Each row is shifted at random along 4 fixed directions that mean nothing.
Known rows, with every step that occurs
botas, kive, putut, kopi, kofiv, vevu, konif, vuris: [   2 -170   40  594  357  -46  226  -90   39  226  232   61  -92   35
  252  -32  148  -56  192  323 -135  140 -251  -47 -393 -233  116  -67
 -207   55  222  116 -226 -173  582  -71 -229  143  219  -46   58  -74
  -93  192   39 -216 -199 -459 -146   13  139 -184  289 -351 -171  392
 -318 -162 -122 -164  289  324 -365]
vevu, poga, mano, kofiv, kopi, kive, putubap, goto: [-173   33    1  435   78 -198  296   68  518 -173  -48  207  -48  193
  -38   16 -219 -362 -132 -317  108  -44   -9  -49 -360 -139  163 -239
 -131  142 -330  158 -121 -234 -454 -135 -389 -275  310   59 -237   82
  -84  -89   -8 -104   49  263  -15   46  181  286 -251  -32 -109 -110
 -108 -162 -118  181 -430 -231  164]
putut, kive, putubap, goto, mano, poga, vevu: [ 304 -238  137    9  192  389  -38  242  110  173    3    0  -78 -205
  -50 -103  -70 -295 -184 -126 -223  275   96 -163  -92 -330   33  -16
  442  -59  -51  141 -207   41  -65 -142  -86 -117 -128 -393  181   42
 -401  330 -170 -145   32 -380 -188  -29  108  -54  -21 -158  142  260
 -356   43  147 -271  112  440   35]
vuris, konif, vevu, poga, mano, kofiv, kopi: [ 103  -65   14  240  226  137  153   -6  284   99   73    4 -116   -2
   36 -273   82 -218   69   40   -5  180 -137 -127 -181 -240   91   19
  -67  232  -31   68 -369  -96  330  -11 -262   -2  124 -188   13  102
   78  227    7 -101 -251 -275 -114   85   45  -92  206 -289    1  285
 -267 -168  -26 -210  121  252 -322]
poga, vevu, konif, vuris, botas, kive, putut, kopi, kofiv, mano: [-263 -107  -72  567  149  205  348    1  335  -37  164   45 -154  222
  176  196   98 -138  -38  -91   32  -90 -160  180 -333 -116  251 -359
  -54  191 -104   43  -99 -327 -101    7 -208   93  147   44 -204   16
 -157  132  -37 -150   29 -124  214   61  276   23  135 -174  -27  323
  -90 -188   27 -142 -165 -150   99]
goto, putubap, kofiv, vevu, konif: [ 126 -165  136  152  265  256  251   53   93  183  161  110   26 -119
  161 -139  131 -159   97   87 -159  172 -146  -25 -156 -261  101  -32
  138   86   71   67 -225  -97  108  -62 -165   80  139  -69    3  100
 -130  235  -14 -152  -67 -273 -177   -1  319 -105  162 -105  -93  351
 -242   46   -5  -95  156  239  -95]
poga, mano, kofiv, kopi, kive, putut, botas: [  40   20   24  438  181  -49  259   15  198  139   73  201 -131   40
  155  100    4 -141  113   35  -69  109   -9 -162 -280 -297  126 -119
  -56  112    4   -4 -192 -144  112   86 -231 -144   86  -99   85   19
   23  185  121  -84  -91 -200 -141   22  116  -78  103 -174 -156  115
 -261  -56  -72 -240   57  288 -181]
kopi, kive, vuris, putut, botas, goto: [-120  -11   45  382   55 -216  321   39  235 -185    5  334   -4  -11
   90  309  -45 -296  -28 -142   58 -169   43  -49 -306 -202  130  -90
    0   16  -44  106   38  -70 -217   14 -114 -109  114   98  -44   25
 -198   -8  -29 -167  122   33  -11  -55  172  177  -31 -143 -146 -101
 -105  115  -74   16 -183  109  185]
konif, poga, vevu, kofiv: [ -13  -17   28  136   44 -283  371  -82  413 -199  100  325   73   27
    2 -161 -175 -376   79 -160  -42  -13 -232  -98 -337 -149   26    6
  -70 -105  -13   99  -91   45 -125  -46 -329 -184  291  -25 -114  218
  -38  -85   66 -182  -61  246 -128  -18  192  253  -14 -135 -143  -77
 -208 -178  -80  134 -170  -87  151]
kopi, kofiv, mano, poga, vevu, vuris, putut, botas, goto, putubap: [  28 -124   57  365   91  264  166   59  238   82  200    3   43 -131
  209  188   98 -194  -48    1 -143   44 -100  -31 -114 -338  279 -250
   82  109   98  156 -248 -225  276   38 -253  204   12 -262   66   75
 -200  340  -83 -252 -188 -301  -87  -77  131  -36  269 -405 -118  409
 -160 -138   63 -371  128  475    0]
goto, putubap, kofiv, mano, poga, vevu, konif, vuris, botas: [-171    2 -152  437   26 -276  486 -112  461 -347  100  356  110  212
  200   22   46 -330  317  -90  185 -290  -32  -20 -252  -74   84  -73
 -196  -21  -77   64 -180 -183  -27   49 -132   28  331  280 -309   79
  146  -81  107 -184  -65  193   18  -64  107  369  122 -221 -218  -57
 -108 -113  -72  101 -302  -46  143]
poga, mano, kofiv, vevu, vuris: [-199  -98   11  319 -141   33  240  -24  345 -124  138  126  -14   31
  157    9   21 -224   92 -186 -118  -21 -137  -83 -153 -284  262 -340
  -64  196 -113   95  -67 -250 -226  -17 -364   67  242 -102  -98   98
  -77  124  -15 -107  -66  -55  -19  -66  169  164  -71 -165 -217  156
  -26 -186  -27    2  -99   17   86]
vuris, botas, putut, kopi: [  37   77  -13  295  177 -288  237  -68  299  -42  -43  355  -77   34
   54  -48  -31 -300  -47  -80  -24    3   51 -166 -306 -186  -83   22
 -123  -33  -69   16  -48   42  -83   37 -160 -285  142  114   -1  -43
   69  -11  119   65 -109  192  -48   54   95  102  -16  -69  -87   -9
 -247  156  -73  -19 -183  -26   18]
putut, kive, vuris, konif, vevu, poga, mano: [ -96 -115  -61  217   79 -197  328  -36  397 -332  -35  222   -7  111
    5  -60   10 -429  137 -196  324 -128  -58   30 -305  -50   93  -50
 -141  -25 -144  125 -159  -62 -116  -67 -188  -58  216   52 -214  157
  -64  -72  -35 -142   85   19    1   13  131  388  -89 -208 -124  -65
 -121  -92  -75  214 -319  -64  134]
putubap, goto, botas, putut, kopi, kofiv, vevu, poga: [-145 -151   28  460  230   55  268  -54  391   16   60   20  -34   44
  137   77  134 -210  -51   -5  -78   16 -200  125 -314 -169  270 -297
 -182  259  162  231 -169 -270  178 -192 -427  241  200  -65 -157  183
  -74  179 -116 -219 -162 -221   71   29   76   16  164 -355 -137  286
   -5 -284  -22 -127   -5  120 -127]
kopi, kive, vuris, konif, vevu, kofiv, mano, poga: [-130    3   43  404 -152   65  332  104  279  -47 -126   12 -107  346
  175  -62  128  -17  218    3  114 -206  112 -127 -343   61   96 -252
 -242  253 -179   -6 -405 -287  188   69  -20  187  284  195 -174  -76
  184  223    4 -172 -107 -201  182  -25  -60   17  396 -320   74  254
 -168 -295 -190 -171 -156   10 -303]
konif, vuris, mano, kofiv, kopi, putubap, goto, botas, putut: [-308   66  -89  664  -99 -101  242    0  455 -180  132  165  -75  152
  180  368  -27 -137  -21 -223  -97 -231  -61   -5 -317 -138  167 -254
 -228  258  -66  154  -18 -317 -252    5 -316   14  234  138 -175    1
  -59   84   -8  -77  117   28  143   10    3  155   53 -245 -211   55
   -4 -201  -74  -79 -277    4   55]
poga, vevu, konif, vuris, mano, kopi, kive, putubap, kofiv: [ 293 -181   67  284  448   37  148    2   61  294  309  108  -90 -192
   16 -217 -198 -216 -164   85 -226  421 -285  -93 -155 -434 -152  118
  234  -85   48  120 -157   -3  249 -139 -273 -314  -10 -288  259   29
 -288   50    4 -115 -325 -220 -436  183  372 -166  -41 -161 -106  252
 -500  -96  -57 -126  213  384  -19]
vevu, konif, poga, mano, kofiv, kopi, kive, vuris, botas, goto, putubap: [ -87  -29 -119  675  495 -466  438 -179  385 -209  226  352  143  116
  259  116    8 -439  282   86  184 -219 -109   13 -368 -120  161   87
 -390   29   53  179 -204 -203  273  -50 -235 -112  309  128 -203  129
   22  -91  118 -310 -145  -13 -170  -21  100  367  123 -322 -322 -104
 -144 -186 -179  114  -68  273   12]
poga, mano, vevu, konif, vuris, botas, goto, putubap, kofiv, kopi: [   4  -81  -64  466  406   -9  287  -99  253    8  264  138  -10   19
  174  -35   90 -261  105   48  -65   63 -135   18 -110 -273  135   13
  -96  182  102  133 -177 -228  179  -53 -206    3  189  -39  -68   77
  -20  123  -42 -131 -219 -235 -127   79   92    4   51 -303 -119  217
 -190  -52    6 -183   94  264  -50]
konif, vevu, kofiv, mano: [-236 -327  120  305  -20   10  220  -84  346 -143  233   44   62 -100
  325  240  208 -138  273    7  -24  -52 -326  196 -271 -134  235 -289
 -155  321  252  122 -220 -166  277 -145 -472  291  343   21  -44  369
  -29  185  -74 -243  -39 -436   63  -82  267  239  179 -365 -376  190
  101 -429  -79  -93  218  300 -152]
putubap, kofiv, mano, poga, vevu, vuris: [-168 -196   88  203 -303  251  335   51  274 -113   90  -45  -22   66
  206   77  132  -41  201  -97 -101  -83  -32  -19 -147 -210  364 -388
   94  222   37  110 -204 -276  -47  -44 -314  322  199  -88 -123  141
  -28  348  -87 -176   16 -355  166 -147   72   68  200 -298 -135  299
  -34 -258   40 -240   61   90   -1]
kive, vuris, mano, vevu, kofiv, kopi, putubap: [-209 -109   69  479  147 -247  230  -90  352 -103  109  123   92   55
  303   47  -90 -166  159  -31  -52    5 -174   99 -315 -129   86 -217
 -360  134  -10  127 -195 -249  140  -86 -463   -2  360  179 -110   57
   89   -6   48 -111 -268  -86  -68   26  214  276   43 -322 -420   86
  -39 -386 -202  -20 -124   71 -157]
putubap, goto, mano, kopi, kive, putut, botas, vuris, konif: [ 438   70  -29  443  558 -124  146   39   28  249  -11  364 -251  -96
   23 -201 -176 -251  -93    8 -168  279  212 -361 -206 -463 -315  176
  279  -59  -82    7 -205   88  284  -48  131 -378 -142 -222  379 -223
 -129  155   85  -47 -376 -123 -277  143   23 -235  -70 -189  183   95
 -657  318  -55 -291   48  462 -171]
mano, kofiv, kopi, putubap, goto, botas, kive, vuris, vevu, poga: [-124 -168  -67  586  526 -208  239  -92  325  -98  153  110  114   10
  321   83  -82 -356  150   92 -114 -102 -172   60 -342 -219  212  -26
 -277  118  123  342 -169 -181  328 -195 -288   96  273   97 -115  180
  -36    5  -45 -367 -238 -304   -4  -54    8  234  199 -378 -278   49
 -112 -342 -167  -55   39  442 -247]
putubap, kofiv, poga, mano, kopi, kive: [ 129 -226  159   67  100  248  197   88  111  222  124   -3 -149 -153
   54  -17   26 -221  -42  -48 -115  260  -43  -51 -157 -332  154 -145
  314   85   39   63 -208  -56   -4 -108 -351 -114  -60 -296  147  169
 -184  317 -110  -57   -7 -386 -133   23  196 -105   10  -63  -23  178
 -274 -111   49 -226  176  299   56]
poga, mano, kopi, putubap, goto, botas: [-186   54 -102  453   35 -283  356  -11  478 -272 -136  200  -66  203
  179  237  -41 -147   92 -234   39 -270   57  -21 -301   30  170 -259
 -190  242  -13   -1 -132 -317 -274  -21 -163   47  321  225 -224  140
  156   44   65  -92    8  104  129  -36   10  397   16 -246 -229  -69
   22 -215 -108  -41 -357  -68   55]
putut, kopi, putubap, goto, botas, kive: [-114 -142  -19  451  360 -167  259   16  270  -62  -34  102  -10   57
  292  310   26 -187   68   44  -46 -202   15   89 -416   -9  221 -129
 -108  173  235  101 -161 -177  134 -104 -161  156  239  190 -119  212
   -8  149  -16 -211   54 -303  131  -79   12  252  222 -243 -167   86
  -46 -185 -123 -150   -9  271 -107]
putut, botas, vuris, vevu, kofiv, poga, mano, kopi, kive, putubap: [ -75 -237   42  399  447   74  241 -102  203  107  232  -71  -50  -70
  248   77  122 -302  103  136   13   57 -182   91 -165 -257  270 -174
 -148   81  149  216 -255 -192  417  -87 -392   58  130 -147   35  312
  -86  301  -93 -292 -329 -467 -137  -40  213   84  192 -249 -283  279
  -90 -422  -51 -228  246  549  -62]
poga, mano, kopi, kofiv, vevu, konif, vuris, putut, kive, putubap, goto: [  53 -163   96  547  213  -67  139  -14  218  125  228  165  -81  -98
  -58  -25  -91 -316 -158  -31  -64  314 -269   18 -246 -306   73  -55
  -31   37  -26  176  -91 -164  150 -123 -323 -152  118 -228  114  -48
 -308   16  -45 -107 -198 -173 -364  110  300  -38 -141 -234 -150  115
 -343  -55  -28   12  -29  209  -16]
putut, kive, putubap, goto, botas, vuris: [  78  -17   36  311  138  -44  218  107  116  -54   -9  246  -76   12
   99  153   -2 -205   33  -73 -137 -140  155 -165 -271 -193   63   -8
  -15  -40  -24  167  -52  -27 -185  -57   14  -43  169   43   20   51
 -137  143  -15 -139   81 -213   -5  -87  -23   71   38 -125  -19   43
 -269  103  -26  -67  -61  220   77]
kofiv, vevu, konif, poga, mano, kopi, putubap, goto: [ 182 -191  183  119  443  340  -24  123  261  192   83  -52  -84 -202
 -144 -292 -103 -388 -466 -213 -198  444  -68    2 -100 -375    6   44
  459   47  -89  107 -180  -85  -97 -146 -398 -139  -52 -422  113   54
 -425  205 -149  -55 -130  -55 -293  158  232 -107 -191 -189  111  258
 -322   34  171  -33  -50  119  144]
goto, putubap, kofiv, poga, vevu, konif, vuris, mano, kopi: [  24 -134   53  241   67  334  286   62  168  127  212 -108  -92   -2
  101  -60  123  -65  120   23 -128   87 -130   18 -140 -180  131 -126
  105   84   58   94 -267 -230   86    3 -176  138   31 -110  -96  162
  -94  392  -91 -112  -60 -314  -81   -6  193  -85  243 -158  -46  404
 -188 -184   71 -267   82  121    8]
konif, poga, mano, kofiv, kopi, kive, putut: [ -85   51   46  452  -23 -222  334  -52  337  -33   94  225  -63  144
  117  135  -43 -153  231  -14   32  -33 -105 -164 -411 -143  155  -85
 -208   -3  -54   29 -226 -159  -25   21 -319 -148  218  -37  -69    6
   19  106  106 -101   79  -39  -82  -23   32   96  111 -230 -201  -11
 -208 -185 -111  -21  -77   81 -108]
vuris, vevu, poga, mano, kopi, putubap, goto: [  61 -368  127  150  328  151   13   -2  277   10  133 -145    3 -292
  117  -12   51 -281  -67  -51  -67  252 -222  145 -102 -279  257 -134
  134  253  194  207 -227 -157  307 -284 -429  158  120 -282   69  331
 -246  282 -195 -244 -199 -500 -121    5  206  138   49 -367 -272  277
  -44 -313   21 -206  235  507 -143]
putut, kive, vuris, botas, goto, putubap, kofiv: [ -26   16  -27  284   25 -172  425   68  194 -187   -7  328   62  107
  171  223   -5 -311  212  -97   32 -319  105    1 -371  -33  190 -105
 -232   61  -10  137  -14  -92 -234   -7   43  -72  226  268 -195  164
   12   29   -7 -161  168 -135  118 -128   97  258   91   12  -98 -127
 -130   81 -128  -42 -212   74  183]
botas, goto, putubap, kofiv, kopi, kive, putut: [ 158  -14  100  376  316  -72  244   34  164  202  156  291    8  -60
  100   93 -178 -193  -68   13 -182  186  -89 -152 -321 -331  -12    5
   61  -77  -34  140 -130  -60 -110 -122 -250 -330   97  -82  110  -67
 -226   85  -35  -72   57  -63 -233   64  224  -70  -94  -64  -72   95
 -375  140 -100  -61   14  228   25]
mano, kopi, putubap, kofiv, vevu, vuris, putut, botas: [-142 -119  152  373  174   71  256  -20  206  168  128   25   54  -92
  177   95  -72 -176   17   38 -257  155 -186  114 -206 -337  225 -202
    0  117  186  124  -98 -226  124  137 -434  100  111  -84   26  153
  -69  241  -11 -111 -243 -224 -169  -26  240  -64  148 -220 -257  185
 -102 -106  -59 -185   55  315  -62]
mano, kopi, kofiv, vevu, vuris, putut, botas, goto: [-155  154  -19  704  187 -579  400 -187  385  -87  -30  339   25  162
  191    0 -126 -245   88   37  -66  -94 -146 -140 -381 -174   31 -181
 -467  136   83  117 -122 -217  300   22 -285  -22  343  219  -66  -36
  285  -92  114 -121 -493  175 -131  -38   47  177   82 -311 -240  -95
 -156 -125 -235  -43 -223   48 -192]
poga, mano, kopi, kive, putut, botas, vuris: [ 199 -100   -8  394  411 -205  171  -94  102  145  214  301 -108 -192
  149   40 -119 -285   15   29 -148  248  -36 -224 -166 -528  -59   50
  138 -157   90   83 -100   32  180    3 -288 -309  -17 -283  334   21
 -198  111   92  -86 -238 -149 -327   61  144  -34 -160 -251 -217   80
 -405   59  -41 -129  188  500   34]
konif, poga, vevu, vuris, putut, botas, goto, mano: [ -54    2   20  288  147   73  301  -31  316 -152  115   90  -59  -24
  112  168   83 -241  116  -96  -37  -71 -151  -36 -194 -224  163  -89
  142   35  155  101 -139 -127   70   14 -128  143   16 -213  -46  152
 -147  279  -62 -222  -49 -151   13  -89   49   93  195 -387  -49  197
 -142  -58  112 -266   -2  277   95]
mano, kofiv, poga, vevu: [ 162  -52   71   45  -27   99  169   89  142   82   54  122  -40  -90
   34 -215   21 -230   15  -13 -184   98  -31 -310 -163 -293   54  -22
   68   -7  -58   54 -182   46   68  -33 -177  -76   92 -165   62   -4
  -38  193  -10 -107  -86 -144 -190  -79   71  -74  172 -114  -26  171
 -284  -54   45 -165   99  238  -82]
putut, kopi, kive, putubap, goto, botas, vuris, vevu, kofiv, mano, poga: [ -83   18   -7  643  270 -126  258  -15  441  -26  -46  116  -97  245
  145   14  -94 -239  -61  -28   -5 -114   76  -60 -354  -53   45 -206
 -259  133 -176  166 -302 -277  136 -186 -159   10  209  143 -123   65
   67   81  -41 -153 -381  -19  102   46  -23  158  115 -212   31  144
 -177 -316 -159 -135 -268   36  -56]
vuris, konif, poga, mano, vevu: [ 309 -259   94  -52  319   82   23  -43  105   64  176  149  -10 -357
    3 -194   76 -384  -38   25  -34  293  -91 -113  -66 -373   29  256
  268 -117   88   43 -259  185  296 -112 -227 -106  -58 -387  237   87
 -258  168  -60 -119 -132 -351 -310   73  108   -9   58 -340  -85  169
 -345   28  115 -116  292  536  -97]
vevu, poga, mano, kopi, putubap, goto, botas: [ 315  183    4  208  292   19  144  127  179  135 -192  -19 -239  119
   87 -252   50  -33   64    2 -149  116  130 -335 -221 -145 -101  -12
    1  152   20  -24 -380 -170  261  -10   57   25  160  -70   72  -36
  250  290  124  -45 -345 -181  -54   48 -218 -142  295 -377   91  294
 -462  -83  -48 -402  -46  271 -348]
kofiv, kopi, kive, putut, botas, vuris, vevu, konif: [  41 -130   90  640  601 -177  333 -183   34  146  172  139  -53    6
  374   -5  249  -25  369  444   16   87 -140  -85 -246 -270   74   80
 -209   81  307  123 -309 -154  869  -76 -137  210  241   52  105  -22
  111  269   80 -287 -394 -566 -198  -38   82 -136  421 -463 -294  347
 -264 -100 -148 -259  421  609 -575]
mano, kofiv, poga, vevu, konif, vuris, botas, putut, kive, putubap: [ -10    0 -145  477  290 -471  360 -151  287 -144  211  402  104   79
   68 -142  -30 -533  134   76  129 -114 -160 -234 -289 -224  -59  156
 -374 -268  -49  209  -61   50  253   24 -209 -281  297   80 -110 -108
  -39 -185  121 -200 -112  152 -364  -37  129  219   85 -197 -281  -89
 -305  -23  -93  234 -107  292   47]
mano, kopi, kive, putut, botas, goto, putubap: [ -16  -97   76  378  306  107  178  120  197  186   38   81   12  -57
  126  262  -99 -152 -117  -54 -251    6   93  -33 -235 -252  135 -176
   61   59   47  105 -133 -189 -218  116 -188  -84   11  -51   11  165
 -275  300 -102 -147   88 -118  -96  -17  187   20   20  -95  -56  189
  -55   34  -52 -171   -1  267   87]

Rows
[ -28  -29   -4  527  404 -499  332 -179  301   19   25  327   33   95
  303   -4 -113 -227  282  127    3   31 -206 -114 -387 -140 -130  -73
 -305  -41   67   41 -265 -118  249 -188 -309 -225  313  211   21  -21
  211 -123  123  -98 -326  -28 -237    0  200  290   -9 -224 -341 -109
 -255 -246 -263   54  -85  283 -223] : goto, mano, kopi, kive, putubap, kofiv, vevu
[ -15  -55  -69  277  311  147  211   63  429  -46 -101  -85 -102  104
   34  -35   16 -209  -91 -146   35  -34  -42   59 -185  -53  140 -125
    4  284    8   71 -318 -275   35  -19 -158  141  139  -68 -165  209
    2  225  -96 -172 -140 -136   51   96   -8  113  188 -366   21  238
  -74 -246   -8 -169 -157  167 -102] : vuris, konif, vevu, poga, mano, kopi, putubap, goto, botas
[ 215  128  112  162  -87  334  133  173   94  333 -136 -132 -329  155
  -23 -226  127   63  -69   13 -124  225   90 -284 -254 -124   76 -243
  -72  111 -178 -115 -380 -203   87    1  -61   -4  -12 -213   40 -226
   89  400   -4  102 -186 -229  -18   85  -46 -358  262 -199  158  480
 -362  -93   61 -443  -60  -38 -248] : kive, putut, kopi, kofiv, poga, mano, vevu
[ -18  110  -16  328  181 -336  297 -104  439  -90  -80  143  -70  183
  131 -249  -68 -291  109  -68  125   -4 -126 -164 -318    6  -43 -138
 -346   64 -142    6 -313 -164  200  -93 -253 -150  331  161 -127   33
  305   -4   99  -43 -370  179 -103   23  113  287  101 -156 -194   27
 -220 -327 -186  -33 -320  -20 -126] : vuris, vevu, kofiv, poga, mano, kopi, putubap
[-186   13  -85  425  -35 -292  539  -90  329 -265  -34  144  -73  361
  222   32  222 -155  431   59  414 -321 -122  -45 -409  154  186 -198
 -451  153  -25   25 -323 -267  311  -56  -73  141  431  245 -291   15
  268   59   44 -257  -44 -175   75  -65   11  266  352 -353 -219   74
 -109 -389 -213    0 -147   72 -219] : kopi, kive, vuris, konif, vevu, kofiv, poga, mano
[-135  -47  -92  676  178 -356  396 -114  388 -146  155  190   63   95
  113   98   14 -257  192  145   57 -155 -206   -4 -354  -64  179   -3
 -339   87  187  137 -181 -258  461  -29 -220  200  276   68 -225   65
   15   37   60 -267 -194  -72 -215  -38   38  177  337 -403 -309   64
  -83 -265  -91  -36  -56  260 -106] : mano, kofiv, poga, vevu, konif, vuris, putut, kopi, putubap, goto, botas
[ 136   47 -133  459  596 -331  206  -58  386  -29   84  289  -35   19
  180 -107 -206 -485  -22  -60  -40   82  -94 -201 -332 -308  -52   79
  -45   -1  -26  174 -227  -28  215 -159 -279 -275  201  -48   45   49
   49 -113  125 -161 -265   53 -151   72  -21  190  -43 -267 -102  -49
 -432 -124 -115  -35 -128  338 -100] : vevu, poga, mano, kofiv, kopi, putubap, goto, botas, kive
[-117  -45 -102  472  411 -387  408 -171  219 -211  193  293   64   39
  197  128  123 -398  256  179  244 -175 -212  -82 -319 -168   71  180
 -175 -324  145  172 -130   16  359   33 -132  -37  267  147 -117  -24
  -46  -52   89 -297  -11  -39 -241 -118  147  250  229 -344 -347   -1
 -257  -28  -16  112   20  375  -33] : kofiv, poga, vevu, konif, vuris, putut, botas, kive, putubap
[  61   62   -1  624  512  153  175    6   35  356  129   -3 -233   99
  250  -54  125  -51  138  245 -195  150 -149 -143 -275 -246  -59  -35
  -90   67   81   11 -329 -197  497  149   12   16   42  -38  144 -163
   48  276  127 -143 -402 -329 -138   51  118 -291  381 -333   20  437
 -459  -92  -69 -386  128  426 -401] : goto, mano, kopi, kofiv, vevu, konif, vuris, putut, botas, kive, putubap
[-201   85   55  492   -5  -72  458   26  385  -58  -37   80 -148  357
  117  -38   87  -75  226  -39  127 -167    7 -108 -384   55  214 -186
 -216  284 -115  -51 -331 -325  -12   78 -202   81  311  136 -282   67
  195  189  123 -118   22   -5  103  -18   33   86  266 -168  -10  139
 -108 -248 -141  -52 -207 -210 -159] : vevu, konif, poga, mano, kofiv, kopi, kive
[  60  172  -35  457  293 -236  488 -111  267   65  -50  215 -130  267
   43 -169  -69 -228  146   61   95   48  -35 -150 -371 -162   24  -24
 -145  -76  -19    2 -276 -184  223   88 -118 -125  121  -19  -62  -58
  189   94  115  -81 -296   -1 -148   69  -25  -51  164 -256    1   25
 -413  -39 -110 -116 -191   95 -163] : putubap, kofiv, vevu, vuris, konif, poga, mano, kopi, kive, putut, botas
[ 128 -251  122  260   23  253   68   40  188  199  133  -15  -61 -156
  109   14   61  -90  -55   67 -174  264 -100  -43 -219 -317  195 -213
   77   62   58   66 -290 -126  293 -113 -395   79  -20 -321  146   20
 -201  313  -50 -115 -163 -396 -126   18  192 -110  168 -331 -145  386
 -220 -217   65 -323  217  303 -129] : kive, putut, kopi, kofiv, mano, poga, vevu
[-208 -358   -8  338  314 -197  312 -144  313 -151  359  302  214 -172
   52  104  -62 -672  -24  -78   83  -20 -213  204 -186 -345  161   31
  -79 -217   46  347   62   50  -86  -81 -528 -196  149  -50 -143  186
 -435 -136 -142 -225  114  -22 -273   17  374  306 -193 -120 -373 -134
  -15  -27   22  371  -39  283  383] : mano, vevu, konif, vuris, botas, putut, kive, putubap, kofiv, poga
[-134   36  121  560   86 -139  263   24  230   18    6   46 -107  271
  103  -16   13   14  109   66  -88  -16 -111  -59 -399  -20   94 -139
 -341  217  -35  155 -166 -293  111 -106 -124   31  437  207 -126  -29
   94  134  -49 -175 -160 -242   -7   -8    3  -56  215 -214  -66  170
 -215 -265 -222 -151  -63   37 -358] : konif, vuris, vevu, kofiv, kopi, kive, putubap, goto
[  78  150   -4  419  200 -262  278   12  247   55  -59  273 -159  167
  188   43 -132 -180    2  -28   52   18    1 -191 -531  -88 -112 -103
 -130  -62 -143  -63 -233  -56   38 -126 -158 -285  190  193   38 -196
  117  -49  165   97  -22   79   33   60  143   93    1  -68  -67   31
 -454   41 -155  -81 -301  -45  -51] : botas, kive, putut, kopi, putubap, kofiv, mano
[  32  205 -210  474   84 -183  380  -21  392 -192   58  345 -174  232
  -15 -241   -6 -380   32 -213   55 -110   -7 -339 -207 -214 -143  -28
  -46   64 -241   64  -81  -92  -32  -52   59 -207  161   -2 -140 -247
   27  -39   67 -106 -149  301  -52   39  -19   29   22 -197   95   39
 -358   72   29  -38 -324  -35   61] : putubap, goto, mano, kofiv, poga, vevu, konif, vuris, botas, putut
[ -51  -77   49  417   76 -220  327  -14  289  -58   84  282   86   49
  222  151 -140 -246  197  -35   27  -51   33   -4 -353 -172   72  -68
  -96 -103  -86  153 -206 -127  -83  -51 -292 -191  133  149  -87   67
  -14   24   43 -103  -10  -30  -70  -24  143  258   -5 -113 -246  -76
 -205 -125 -179   29 -176   88   54] : goto, putubap, kofiv, kopi, kive, vuris, mano, poga
[  76 -146 -142  425  543  -60  145  -22  361  -35  144   75  -40  -63
  122  -32 -181 -503 -138  -82  -61   61 -149   41 -293 -253  162  -47
  -51   84  -22  247 -147 -132  154 -248 -231  -95   31 -172  -29  229
 -217  -22  -58 -242 -269 -156  -32   89  106  211  -27 -237 -111  121
 -223 -274  -68 -102 -110  321   69] : putut, kopi, putubap, goto, botas, kive, vuris, vevu, poga, mano, kofiv
[  -7 -144  -14  452  265  104  256   85  282   67   14   -5  -78  104
   23  -65  -56 -250  -87  -32   14   19   11   -1 -271 -135  189 -230
   -6  154 -138  121 -251 -270   97 -152 -156   -2   68 -158 -135    7
 -195  231 -119 -205 -147 -228 -123   16  170   80  112 -150   12  248
 -166 -203  -43 -154  -88  197   -8] : putut, kopi, kive, putubap, goto, mano, kofiv, poga, vevu, vuris, konif
[  23 -130  -39  356  195  -45  283 -137  252   25  192   53 -108    4
  142 -163  102 -252  193   85   32   46 -168 -105 -179 -217  106  -46
 -168  134   85  124 -324 -110  462  -47 -292   34  186 -151   46  137
   70  257  -23 -165 -320 -309 -121   12   48   28  180 -331 -125  245
 -236 -288  -56 -174  198  335 -165] : botas, vuris, konif, vevu, kofiv, poga, mano, kopi
[ -87  -40   86  321  243  141  219   46  219  130   14  -39    9   51
  172  -39  -58 -185 -118  -42 -288   36  -52   17 -184 -260  185 -257
  -51  275   51  149  -95 -283   -2   -3 -304   63  201    5  -58   70
    6  232 -115 -112 -267 -221   -1  -19   87  -64  138 -163  -36  211
 -113 -110  -56 -233  -14  201  -37] : mano, kopi, putubap, kofiv, vevu, vuris, botas, goto
[ -40 -157   76  428  408  142   78    8  312  201  244   88   18  -78
  160   15 -211 -338 -242 -127 -283  278 -160   68 -172 -372  -50 -144
    3  -45 -104  224 -110 -144  -81  -14 -488 -227  -16 -184   94   13
 -290   69  -61  -17 -203  -51 -179  192  252   11 -125 -225 -123  260
 -232 -180  -41  -75 -134  217   86] : goto, botas, putut, kive, vuris, mano, vevu, kofiv, kopi, putubap
[  57 -226   67  127  180  192   78  -12  222   77  234  -99  -73 -191
   40 -133  -41 -261  -18  -75 -156  272 -266   55 -123 -350  154  -76
  117  112   82  165 -155 -120   98 -112 -431  -13   65 -300   77  270
 -225  208 -110 -127 -186 -320 -139   77  205  -21    4 -221 -175  263
 -210 -265   -5 -169  109  325   49] : konif, vuris, vevu, poga, mano, kopi, putubap, kofiv
[ -84  -79   34  342  117   48  247   47   99  -23  123  135  -55   63
  112  105  207 -177  138   28    6 -127   12  -56 -230 -150  111  -16
 -125   -7   10  126  -47  -92  -30  151  -45    7  226   81  -91  -19
 -172  197   33 -151  173 -230  -39  -50  142  -10  219 -170 -133  228
 -183   96  -29  -10   31  223  -10] : vevu, konif, vuris, botas, putut, kive, putubap
[  -3 -117  -66  426  513 -363  324 -195  365 -105  240  329  171  -60
  167  123 -147 -576   33  -24   36    8 -223   81 -303 -275   84   72
 -148 -173   92  234  -82  -83   40 -176 -399 -292  131  -45  -30  180
 -140 -151  -66 -205 -173   -6 -252   24  139  330 -153 -247 -267 -208
 -210 -154  -74  120  -84  348  229] : konif, poga, mano, kopi, kive, vuris, botas, goto, putubap, kofiv, vevu
